Each row is shifted at random along 6 fixed directions that mean nothing.
Known rows, with every step that occurs:
musat > kibe > tura > mebo: [  -5  309   92  150  236 -217  253  155 -126  136   43   94   -3  -42
  -30   16  -25   -8   50 -319   42 -426 -285  -96  259  215  164  350
 -195  190   -2 -217  134 -405   -3 -153 -293  201 -170 -101  154  109
 -139 -285  188   90  104 -117 -197  359  337  163  208  197 -199   94
   45  489 -253  359    6   75   22   39]
lilo > tura > mebo > nivo > mido: [ 102  234 -115 -200   -9 -515  -78  233  278 -180 -199   49  513  110
  550  -36  272   -2 -204  151   31  177 -298   52  231  405  335  170
   40 -185  215   46 -261   38  236  199    7 -253 -299   54  352   46
   98   63 -151  -45   98  441   41 -120  129 -173  -85  -88  -52  221
 -331 -276  166 -370  236   37 -150  197]
kibe > mebo > mido > lilo > tura > musat > nipe: [ 368  201  101 -241 -108  132 -141  225   98   71 -191 -680 -340  488
 -305  157   55   39 -263  -11   59   85   34  106   20 -507 -311 -210
  217 -589  157 -274   65 -118  218 -121  420  -87  259  -19  271  316
   43 -109   41  -59  130  341 -217 -107 -122  169   40  -43  210 -126
  -22 -264 -372  196  248 -346  -28  283]
lilo > zodigi > nipe > nivo > kibe > mebo > tura > musat: [-260  174 -306  -99 -396  240  -65  116   44  171 -165  321  -17 -483
    5  -51 -379  353   41  289  155 -189  -96   -9 -246  122 -145 -579
  114   45  122   -2   59  -92   95  432 -156  160    5 -190   44 -256
 -218  382 -178 -120 -570   41  297  191  -90 -239 -115  -43 -117 -173
   72 -199 -262 -201  539   -6 -276 -249]
zodigi > lilo > tura > musat: [ -20  248 -186 -117 -300  -75  -37   88   35 -112  -47   -3  161  -29
  -29   70 -228  336 -178   30   20 -122    7   84   80 -289  -52 -229
  151 -338   30   52   17 -114  231  123 -164    8   43  115  -54  -22
  -48  143 -135 -172 -335  299   64  -20   -4  -94    0   44 -278 -148
 -124 -168  -37 -187  209 -126 -131 -126]
mebo > tura > lilo > mido > zodigi: [  15  234 -149  150   81  120 -252 -143 -244  -48 -255   95 -314 -255
 -261  -42 -219 -111  242  -87 -218  -12  -58   27 -351  -42   47  -77
  123  -56   -4  146  106   27   45  271    7 -124  267 -401  109 -163
   67 -264   34  113 -288  103  -11  164  343   47   33 -147  153 -130
 -135  -66  224 -180  329 -177  200 -173]
lilo > mido > tura > mebo > musat > nipe > kibe > zodigi: [ 160  462 -355 -153 -102 -119   95  -35   13 -175 -540  -21 -154 -183
 -131 -129  451  302 -334   17  -95 -377 -107   66 -284  -92  -74  -76
  109 -231   37  190  142  -95 -102   -7  -43  -17   14 -129  206  165
 -145 -127  454  151 -252   -8  115 -153   16  -50  -63 -296  124 -163
   94  250 -136  194  154  -73 -164   17]
tura > mebo > musat > mido > lilo > zodigi > nipe > nivo > kibe: [ 137  -24   22  -54  -32   89  -56   90  -33   -6 -182 -684 -503   38
 -325   31  168  -80 -184  164  -22 -231   -8 -295 -137 -150 -406 -349
  303 -327  -70  -85   55   -7 -169 -246  276   13  218 -285  147  357
  -86   61  177  139  259  -70 -198 -144 -123  120  142 -304  259  -62
  128  -58 -501  161  162 -114    1  101]
lilo > zodigi > nipe > nivo > mido > tura > mebo > musat > kibe: [  23  159  250  185 -286  291  318  331   28  274   91   45 -151  -89
  -52  -86 -207  -77 -548  161 -162  -91 -302 -167  126 -370 -479 -322
  409  -97  195  -83  179 -263   11 -202   59  189  116  150  -30  163
 -255  214  317 -275 -129  100 -207  213 -244  356  -89  118 -157 -110
  158 -347 -427  147   94 -277 -270  -65]
nipe > kibe > mebo > mido: [ -10  142  -14  196 -436  568  124  256  -78  276   24 -118 -323 -309
  153  -36 -276  -88 -397  215 -297  -19 -401 -439   -2 -395 -554 -609
  277 -225  244 -629  253 -220  189  -85  154  332  279  158  138  -20
 -196  273  147 -486 -211  -94   54  380   51  499 -192   35  -60   34
  104 -565 -418  315  355 -406 -252 -148]
nivo > mido > tura > mebo > musat > lilo > zodigi: [  88  418   62 -172  269 -287 -107   19 -286 -409 -278 -397 -188  257
 -155  108  388  -65 -138 -198 -222  -77   35  -12   66 -161  200  332
  204 -357 -109  180   11 -185  168  -49  119 -369    0  -33  152  244
  205 -195  -61  234  323  351 -374   48  269   -7  127  -83  102  -57
 -234  -36  410 -115   -7 -126  180  263]
mido > lilo > mebo > tura > musat > kibe: [-148   97 -155 -250   33 -359 -269  227  313 -206  360   52  326  237
  191  271 -416  138  482 -115  407   -4  -63  295  193  179  320  -31
 -301   95   76   99  129  -39  -30  502  -88  175 -298  -82   77  -96
 -206  240 -219   14 -111   88  148   56  -42 -396   76   13 -208 -118
  117  349    0 -236  337  182 -143   84]
zodigi > nipe > tura > musat > mido > lilo > mebo: [  10  177  131  194 -151 -258  123   20  -67   89  151 -458   33  279
 -106   81   55  100  -67  -36 -145 -107 -183   18  376  -85 -199 -174
  150 -168   71   22  114 -167   80  -68   34 -129   54  139   58  193
  -60  -82  165 -175  107  134 -186  -38  100  288  125  109 -151  -89
  162  -49 -146  -13   46 -134   74  -48]
tura > musat > kibe > zodigi > lilo > mido: [  86   -9 -140  -88  225 -209  -49   96   71  -62   58 -588  -63  377
  142  268   63   70  -81 -354 -137 -328  273  -99   50 -228    5  306
 -357 -254  -47    5   85  169  -28   20   86  136   51 -194   91  205
  -44 -237  338  237   76  -56  -87  -18  295   45  382  -42  152  -31
   41  333   69  269   24  373  207   62]
mido > lilo > zodigi > nipe > tura > musat > kibe: [  65  510   17   -5  215 -301   83   -1 -207  -89 -208 -123 -103  139
 -469  -52   89   36   -9 -111  103 -282  -57  299   28 -347   58  154
  192 -151 -100  166  122 -113 -141 -158 -337 -141 -124  -71 -121  231
  -51 -285  283  189  102  138 -481   25   -7  -65  262  -46 -175  -71
 -291  448 -163   31  -59  -98  -22   14]
mido > lilo > tura > musat > mebo > nivo > kibe: [-179   54 -279  -58  -98 -100  -16  226  131 -126  100 -154 -228 -181
  105  -54 -117  193  254  129   45 -299  -18   32   35  315   32 -207
   88  -33  -67 -443   78 -326 -104   67  -33  131   -9 -270   14  122
 -150  152   11 -118  -22 -271  177  -16  -88   72  -35 -156 -120   22
   75  168 -153  -83   83  153 -232  -62]
tura > lilo > mebo > nivo: [-135  463 -418 -216 -484   95  -66  110  271 -403 -316  759 -274 -656
  188 -319 -318  208  329  491 -183  314 -397  -70 -381  322 -140 -765
  389 -267  -18  -29   72  -15  226  319 -376  -86  115   -8  238 -189
 -234  478 -269 -322 -671  260  419  214 -369  -60 -262 -156 -209   61
 -246 -309   69 -541  511 -343 -602 -193]
zodigi > lilo > tura > mebo > musat: [  12  259 -232 -241 -162 -290  136  186   54 -240 -143  -43   17  -62
   35   19   14  458 -193   -2   -5 -306   70  -13   89   -9  -43   41
   22 -451  -66 -103  165 -197  192   24   26    7  112  -38   44  271
 -134   49   -4  -57 -117  164  143   17 -115   63   20    6 -111  -61
   40  118 -134   59  159 -103 -147   34]
tura > mebo > nivo > kibe > zodigi > nipe > mido: [ 126  132 -255  -42  -84  196   -9   15   43   30 -317  -69 -266 -341
 -107 -210  -21 -109   43  318 -175   57 -268 -286 -502   37 -430 -563
  180 -127   39  186  -81  386 -205   76  -14 -260   62 -356  109  -72
 -170  176  -48  121 -227  178  103 -170  -58 -171  108 -225  140   49
  -86 -163 -333  -32  484 -106  -88   99]
nipe > zodigi > lilo > mido > tura: [-102  -67   62  368  268 -293 -130  -88  -78  221  353 -208  279  139
  154   36  -66 -151  155 -337 -192 -190    7  119  255  136  243  392
 -296  292  183  142  -21   89  -69  161    2 -152 -129 -231 -121 -127
   79 -324  169   57  -24   62  -20   -1  644   64  163   92  -69 -109
  143   89  261  -38   62  362  471 -150]
mebo > musat > nipe > nivo > kibe > tura: [ 280  408 -242 -373   82 -178 -145   81   40 -153 -542 -177 -150  -54
 -202  -95  176   90 -147   71  241 -111 -150  -37  -42  268  325   -9
   84 -214   66   12 -127   70 -141  -41  -90   -1   87 -188  359  235
   22 -123 -133  177  155  242  -36  -66   12 -212  -27 -148  175  -54
 -347   15 -388   34  276  -29 -275  237]
nivo > mido > tura > lilo > mebo > musat > nipe: [ 104  -20  114 -177  326 -258  -63  232   70  175  160 -702 -183  617
    9  164   69   77  -47 -253   13   19  167    9  388 -169   52  354
 -291  -90  254    6   85 -106    7  -55  436 -231  101  -91   88  286
   -8 -226  128   24  359  316 -282  -16  -67   92   82  258  224  -38
  160   13 -159  166   92  158  294  382]
nipe > nivo > kibe > zodigi > lilo: [ 260  294 -306 -289  121  -62 -365 -125   27 -594 -357 -503 -490    8
 -199    5  118 -120   83    1 -133  -38  -90 -415 -388 -200  -25 -281
  146 -438 -253  266  -47  371 -242  -43 -176  -75   47 -232  273  186
   64    2 -243  331  126  152  -34 -143  114 -340  204 -409  162   46
 -379  102  -41   34  274  -33  -80  227]
tura > mebo > mido > zodigi: [  21 -103 -133  -70 -219   89 -387   37  170  -90   50 -214   24  -24
  230  210  -97   -6  -13  127   -2   58 -167 -211  -47 -231 -136 -214
   86 -153   95   42   41  -12  102  423  266  -88   88 -129  232 -130
  -54  218   -1   13 -194   71  157    3   85  104  -42 -246   40  -94
  202 -366  -35 -112  348  -80   -1   27]
nipe > kibe > zodigi > lilo > mido > tura > musat > mebo > nivo: [-218  475 -236   81 -334  -82  383  160  101 -166 -262  277   74 -298
  211 -239  183  206 -304  126 -307 -276 -237   61   97  140   45 -116
  311 -179   -3 -217   38 -266  185  -73 -428   52  -54  246  228   71
  -81  113  375 -243 -407   39   71  196   69  269  -99   35 -252   62
 -194  -42  155  -50   34  -86 -400 -178]
mido > zodigi > nipe > tura > lilo > mebo: [ -80  376   68  200  -54 -328  -65 -164  -98 -210   61  380  246  -65
   -9  -31 -174 -109  374   20  -94  182 -466   24  121   60  172  -30
  112  153  111  465   57 -156   69  188 -403 -279 -106  175  -30 -258
  -24  138 -160  -66 -250  439 -137  191  195 -153  -26  132 -372  -73
  -72  -31  182 -301  255 -183   94 -125]
mido > zodigi > lilo > tura > mebo > nivo > kibe: [ -39    8 -317   59   41 -211 -147   65  130 -155  -76  -64 -215 -260
  116  -81   52  162  302   74  -27 -412  -44  -91 -166  419   41   12
   22   46 -194 -224   58 -243 -252  106 -108  111   10 -480   20   88
  -84 -130   82  126    6 -351  194  -51   77   85   86 -356   -5   31
  166  310  -71  -39  120  265 -100 -113]
nivo > kibe > zodigi > lilo > tura: [ 482  312 -161   59 -115 -276 -104    2    2 -363 -206 -349  -52  203
   74  125  188  -32 -325  -72 -206 -252 -225 -135    2  -91   49   51
  155 -365  -89  -28   -2 -151  -78 -131 -120  166  167   29   68  248
   22 -162  -23   58   72   80    5 -213  365  -20   12 -269  -85 -167
 -195  -15  143   93  -56   50 -132  -94]
nivo > kibe > nipe > zodigi > lilo > mebo > tura > musat: [ -57 -216 -215  196 -313  133  -28  240  102  302  341 -356  168   97
  316  308 -324  365 -125    3  -14 -282 -112 -203  327   15 -196 -136
 -258  203  108  -35  117 -333   28  355   91  456  115  -21  -39 -152
 -153  168   63 -235 -249 -137  183  192   68  139  -62  146 -138 -293
  474 -136  -62   61  236  245  -79 -196]
musat > mido > lilo > tura: [ 355  270 -130  -55   47 -407 -125  -62  -16 -111 -131 -493 -105  250
 -204   56  164   16   23 -175  -38 -214   49  246   43  109  116  -39
   38 -381  -15 -226   19   14   21   17  155 -163   99 -273  137  362
  -13 -378   70   83  129    7   72 -377  312   79  122 -234  114  -87
 -164  123    5  -63   28   44   74   -5]
lilo > mido > zodigi > nipe > kibe > mebo: [-120   82 -167   20    2 -234  -35  -41   95  130   41  -17  250 -258
  195   49   18  104  322 -113  156 -315  -38   92  -97  162  127    7
 -321  138  111  -12  135   70 -107  312 -147  -46 -246 -299   36 -155
 -209   63  159  113 -235 -134  142  -11  190 -140  188 -116 -130   51
  266  299 -223   90  272  321   93 -137]
mebo > mido > lilo > zodigi: [ 102  115   64  331   29   33   29   44 -354  127    3 -207   -9   26
  175  166  113 -125 -401 -101 -417 -109 -135 -205  183 -202   14  147
   91  109   64  -94   19 -319  101   70   31   56  194  106  -24   19
   84 -226  315 -170  -98  -12 -295  171  374  442  -45   13 -113  -86
  -81 -329  479 -136  -81   17  116 -225]
kibe > nipe > zodigi > lilo > mido: [  26   99   36  566 -237  465  377   43 -273  479  -70  255  217 -438
  250  -67  -92  -59 -507 -145 -688  -30 -248 -280   47  -93 -167 -131
   81  264  228  -14  -59 -125   21    8 -258  194  392  150  -80 -277
   23 -170  426 -408 -617  115  -67  300  447  528 -105  260 -237  -63
   92 -583  393  -55  110  -49  -10 -409]
zodigi > lilo > mebo > mido > tura: [ 165  552 -198  -13  -41 -501 -165  -32   13 -367 -359 -155  -98   91
   23 -148  128  123 -102  150 -161  -38 -284  176   31  162  117    8
  282 -412  -40   19   28    3  102  -59 -126 -143   40  -20  158  325
  118 -314    3  -18  136  305   44    6  243  115   20 -250   43  -73
 -354  -20   39 -103  111 -176 -199  -96]
nipe > nivo > kibe > mebo > mido > lilo: [-151  485  -57  -11  372   -2  -69  -31 -396 -226 -296   65 -208 -378
 -224 -255  -56 -217  293  -17 -208  150 -197 -107 -256  285  299 -143
  161   28  -25 -151  -70   94  -64   -1 -199 -174  -59 -193  173  -13
  264 -236 -167  -35   60  237 -249  240  290  -13   14  -59   21  301
 -477  -21  159 -127  411 -371   83  162]
kibe > tura > musat > nipe > nivo > mido > zodigi > lilo > mebo: [ 263  347  162  -23 -238 -229 -130   27  116 -221 -186 -428  228  417
    7  118  237   60 -416   30 -130  127 -374 -173  308 -128   21 -104
  373 -348   25  407  -85  -33  130    7  -99  -10   18  354  404  230
  200  -72    1  -64  135  450 -232   30   39  214   -5  -27  -60  -50
 -172 -388  -20 -140  142 -242 -246  118]
nipe > zodigi > lilo > mebo: [-359 -161 -206   13   55  -50 -335 -135  167   15  577   61   -7 -167
  269  133 -519  162  903 -226  -63   13   31 -193  -77  209   39 -287
 -452  422  -76  225  192  249 -236  608 -168  -75 -124 -403 -193 -366
 -236  206 -229  -12 -418 -164  442  132  107 -185  167   -6 -206  -19
  484  190  156 -289  435  460  162 -145]
nipe > nivo > kibe > zodigi > lilo > tura > musat: [ -89  149  -82    0   38 -120   53   56 -116  -47   32 -176  173   69
   13   73  -31  164 -239 -150  -26 -350   50 -133  187 -120  158  126
  -42    7    4   37  -68 -169   17  -66 -209  135  -94   96  -76   -9
   50  -13  102   -7 -115  129 -167   31  230 -100   42  115 -214  -48
  -71   23   48   33   69  166   88  -27]
nipe > mido > zodigi > lilo > mebo > nivo: [  26  241  203  284   36 -100  174  165  -75  -75  -42 -122  -48   91
  219 -141  169 -210 -267    5 -447    4 -352 -331  310  129   15  184
  298  -46  -80 -134  -23 -126   34 -287 -238  -24  110  251  179  119
  136 -201  226 -205  132  241 -407  276  173  512   22  152 -185  208
 -158 -317  256 -112  -33  -70 -129    0]
lilo > zodigi > nipe > mido: [ -85  165 -186  192  506 -151  246 -205 -458  577 -254 -221 -293 -296
 -301 -252  114  139  105 -253 -229 -534  288  -31 -235  132  -29  174
 -309  342  -65   27   13  282 -356  -64 -206 -355   25 -670 -344  130
 -146 -654  524  292 -110 -185 -189  -17  293  131  411   79  142  132
 -127  385 -138   55   24  582  358 -193]
tura > musat > lilo > mebo: [-176  -41   51  -36 -156 -206   88  191   72  -40  435 -505  113  263
  297  303   37  283  -67 -265  -63 -308   60 -186  581  -50    5   39
 -212  -84   49 -225  141 -443  190   36   46  154  -62  223   33  126
 -180  217  114 -180   68  -57  -42  176  124  227   47  287 -291  -56
  342   -2   41   62  -87  323    7   -9]
nivo > kibe > tura > musat > lilo > mido > zodigi: [ 120   43  -62  -94  -72  -53 -408   -8   15 -302  -76 -378  212  160
   19  311   91 -100   13 -102   18   20  -47   27   33  -95  243   56
  106 -233   67  235  -96  -52   72  344  180  -83   98  -69  276 -128
  167   80 -145  166   26  226  -67 -109  359  -83   42 -201   48 -240
   28 -249  242 -174  216  -60  103  107]
zodigi > nipe > mido > lilo > mebo > nivo > kibe > tura > musat: [  71  400 -198   72 -199 -480  252  198  -69  -95 -308  -42  700  -14
  176  -19  332  363 -506  228    9 -229 -380  127  380  414  279  148
  127  -97  113  169 -204 -280  126   80 -316   87 -128  317  183  106
  107  -51  124 -152  -16  324 -192  -35  116   83 -102   98 -274  -47
 -335  -35   35 -127   53 -120 -296  -66]

Rows:
[  90 -186  -80   93  245   75 -246   25  -65   75  166 -352 -251   49
    3  135 -133 -240  422   26 -144   45  -35 -251 -206  131 -188  -85
 -127  246  -70  202  -33   77 -101  306  227 -129  -76 -455   58 -114
    9  -36  -25  184   -2  -83  -47  -48   43   64  266 -197  153  -40
  230    6  103 -204  313  176  235  133]
tura > mebo > nivo > kibe > nipe > mido > lilo > zodigi
[ -21  314  189 -131  203   -9  -82  -78  -58  -23 -329  -20   -6  -62
 -281  -57  -50 -338  231 -160  111  154   11   87 -164   68  289    6
   78  -77   48  167 -182  308  107   21 -180 -365  -98 -179  298 -137
  161  -16 -183  237 -111  562 -316  154  295 -335  227   91   59   63
 -258 -184   -1 -169  465  -70  223  181]
kibe > mebo > tura > musat > lilo > mido > zodigi > nipe > nivo
[ -59  193 -114   20 -193  -38  -29  102  -83  -91  -30 -220    1  -12
  139   70  117  134 -228  121 -277  -30  -98  -72   80 -110  -72 -221
  274 -150   -2   84   -3 -182  193  296   31 -125  -35   38  139   79
   26   87  116 -144 -161   27  -51   15  -29  246  -54 -109 -103   -9
 -182 -288  317 -361   42  -60 -150  -80]
tura > musat > mebo > nivo > mido > lilo > zodigi
[-244  223  -48   87  251 -375   94  -55   74  131   63  401  415 -259
  175 -182  -32  -29  266 -121   55 -132 -236  105   -8  440  308   97
 -242  499  206  376 -140   57 -143  268 -329 -272 -566 -234   38 -206
  -99  -44   67  167 -239  152   81   20  297 -343  118   66 -181  133
   27  278  -25 -115  295  279  180   49]
musat > kibe > zodigi > nipe > nivo > mido > tura > mebo
[  24  289 -148  -81  -36   83  -24   37   13  -76 -179  120  122 -122
   87  -20  126  -22 -191    1  -97   83 -314 -115 -113 -209   36 -154
   54  126  251  398    0  -32 -109  195  -23 -170 -147   89  170 -238
  -52  177   20  -26 -277  297   -9  -64   53 -282 -168  -55  -56  -85
  118 -171   55  -33  375 -187    4  222]
nivo > mido > tura > mebo > musat > nipe > kibe > zodigi
[ -29  204 -260  115  -43 -470   57 -150   28   35  -67   -2  254 -123
   94   20  121  268  222  -71  -40 -391 -183   -8  116  621  285   -2
 -261  221   49  107   14 -164 -112  304 -288   73  -41 -171  134   80
 -172 -145  291  100 -214 -185  211   -2  287   99   32  -22  -21  -45
   34  321  -23   -4  129  363  -29 -237]
musat > mido > zodigi > nipe > nivo > kibe > tura > lilo > mebo
[  20  650 -508  -65   48 -112   68 -133 -186 -288 -484   -5 -266 -348
 -271 -267   85  381 -124  -59 -375 -333  -38   -3 -404 -117    5 -271
  164 -248 -199  257   58  134 -240  125 -470  -77   -5 -232    4  198
  -16 -392  174  125 -268  -23   80  -47  110  -34  123 -216   -5   37
 -504  321  135   21  124  -61 -221  -74]
nivo > mido > tura > musat > kibe > zodigi > lilo
[  -3  272  186   15  269  362 -125  -92 -339  132 -242  -15 -455 -111
 -625 -213 -143 -219  171 -107 -184  129  -44  -71 -359 -291 -162 -168
  379   20   -3  209   66  151 -185  -58  135 -450  241 -351   -5  -90
  123 -303   26  120  -95  364 -320   45   31  112   75    1  157   -3
   51 -249 -124 -105  402 -393  235  258]
lilo > tura > mebo > musat > nipe > mido > zodigi
[ -39  139 -222  196 -128  183  251   79   -5  416 -188  102 -218 -444
  163 -310  -52   75 -146  196 -352  -42 -239 -273 -145   74 -358 -355
   90  104  171  -60  -44   41  -10  128  -49 -250  -14 -290   71  -95
 -157  -47  125 -157 -276  -19  136   82    2  180   18   40    8  145
  -53 -277 -205  -43  328   16  -18  -52]
kibe > zodigi > nipe > tura > mebo > nivo > mido
[ 148  238  -92   42 -341 -158  145  234  238 -133 -142  105  226 -107
  408   15  244  -78 -248  248  -78  -72 -416 -117  111   69  -45  -57
   95 -226  139 -205   27 -244  258   73 -228   78 -101  275  309   -9
 -174  366  153 -159 -234  135  -66  109  -22   99 -110  -50 -233   76
 -151 -165   19   -6  144  -48 -304  -99]
tura > lilo > zodigi > nipe > kibe > mebo > nivo
[-136  205   49 -111  267  243   44  100 -161  526 -204 -321 -367  -72
 -258 -249  -98    9  -98 -130  -49  -23   79 -180  -34    5  -48 -236
  -13   79  236 -158  -70  203  -20  -37  124 -178  -65 -346  213  102
   54 -295   58  -15   80  159 -175  212   56   38   67  222  283  259
 -230 -226 -415   51  430   39  131  250]
kibe > mebo > tura > musat > nipe > nivo > mido
[ 103  257    1  205  -76  -45  237  165  -36  318 -154 -227 -200   41
   91 -261  188   43 -379  115 -398   -1 -295 -196  257   58 -223 -130
  217  -91  241 -202    3 -198   88 -146   46 -112  105   34  166  256
  -27 -251  317 -282  111   80 -144  144  -11  493 -123  162   70  165
 -233 -323 -151   -8   78  -74 -116   10]
musat > nipe > tura > lilo > mebo > nivo > mido
[ 274   59   23  132 -253  180   90  181  172  174    0 -177  -60   91
  112  161 -188 -138 -340   62  -76  -12 -190    2  -59 -491 -358 -195
   61 -151  210  132   28   10  -18  -18   16   26  154   36   -6  -95
 -232  200  169  -48 -294  263 -127  -87   47  -86  110   -7 -123 -294
  159 -236 -203  166  112   -6  -29 -112]
lilo > mido > tura > musat > kibe > zodigi > nipe
[  19  176  119  490   12  114  384   12 -365  437  -45 -139 -151 -101
 -229    5   16 -153 -324 -140 -279 -331 -137  -38  135 -440 -236   74
   67  166  145  -73  205 -339  -60 -293 -118  -17  214   61 -232  -13
 -156 -177  512 -156 -169  -12 -437  153  226  292   76  174 -109 -175
  153  -19  -84  232  -30  -98  277 -267]
mebo > musat > mido > tura > lilo > zodigi > nipe > kibe
[  48  145  -24  293  -73   42   14   -9   -5   63   64  -26  -68 -170
    5 -202 -121 -276  134  148 -310   83 -365  -65  -97  242 -154 -340
  186  174  166  128  -90   66 -181   58  -57 -245  -25 -130  -27 -151
  -70   80 -110  -86 -129  200   59  -98  261   -3  -13   -4  -74 -126
   52 -285   12 -131  283    3   39  -30]
musat > lilo > mebo > nivo > kibe > zodigi > nipe > mido > tura
[ 101 -203 -346 -239   72   43 -170  257  304   56   29 -472 -223   89
  312  199 -221   79  391  109   90  110   75 -118  -13  285  -23 -143
 -309   83   26  -97 -126   40  -90  266  210   -6   77 -330  220  -85
  -59   98  -93    7  -19   64   96 -118 -219  -67  210 -102  171  -30
  321  -85 -106 -128  347  278  -63  256]
tura > musat > mido > lilo > mebo > nivo > kibe > nipe
[ -13   71 -193   -7  283  -40  170   90 -116   58  261 -209 -178   11
  -63   43 -120  109  133 -316 -159 -453  122 -160  -83   24  -54   92
 -384  173  -46  -99  232  -27 -257  164  100  119  -79 -352 -105  114
 -261 -166  347  146 -120 -325   80  -33  117   95  159   59   17  -18
  237  492  -31  334  113  296  172  140]
nipe > mido > lilo > tura > mebo > musat > kibe > zodigi
[  70  157  -83  199  -68 -120 -133  -39  -71    4  -38 -348 -153   27
   -1 -125  127    0 -127  127 -290  -69 -264 -202  125  -67 -122  -74
  260 -126   47   98   51  -92   31  158   91 -206   15 -121  156  112
   55 -183  207  -44  105   -6 -103   24   64  378  -59 -104   44   45
 -164 -238   -3 -123   83  -72   23  -16]
nipe > tura > lilo > mebo > nivo > mido > zodigi
[  70  375   65  128  155    8  -56   25 -237 -105 -244 -217  161  117
 -164   34  302  -62 -188 -238 -234  -81 -269  -95   58  -90  234  152
  125  -16   23  113  -39 -111 -186  -17 -277   -5  124  105  144  -10
  244 -267   14   41   38  315 -376  147  429  -26  -61   44  -67   35
 -239  -31  321   81  190 -211   36  125]
nivo > kibe > mebo > tura > musat > nipe > zodigi > lilo
[  11  225 -151  171  407 -280   83  -94 -202   96 -109 -138  -36 -157
  -70 -192   73 -113  328 -116 -243   50  -93  -10 -102  253  140  105
 -171  217   12  226 -131  168 -101  215 -110 -511 -272 -414   80  -61
  125 -381  -57  121   32  129 -153  -58  242  -79  249   21   19  210
 -261  199  194 -161  287   26  393  182]
kibe > zodigi > nipe > tura > mebo > nivo > mido > lilo
[ -90  -14 -297 -145  177 -250 -152   39  157  213   10 -272  221   91
  159   75  356  421  168 -174  179 -412   90  118  145  373  332  275
 -431  333   64    9  -10  -68 -298  388  -33  -23 -104 -366   48  -24
 -108 -185  406  194 -122 -213  113 -107   81  -44  -38  -72   59  -61
  274  359   12   11  107  578   13   46]
lilo > mebo > nivo > kibe > tura > musat > nipe > zodigi
[  -3  361  176  -29  358 -286  213  -57 -226  112 -299 -238 -116  110
 -267 -143  284 -187 -142 -172  -87 -236   67  -19   88   54  217  320
  -28  -83   68    7  -82  118   72 -279 -153 -358  -55  -63  152  242
   57 -269  330  243   92  359 -481   84  271   12  221  177  127  131
 -331   75  -66  142   68  114  290  127]
kibe > mebo > musat > mido > tura > lilo > zodigi > nipe > nivo
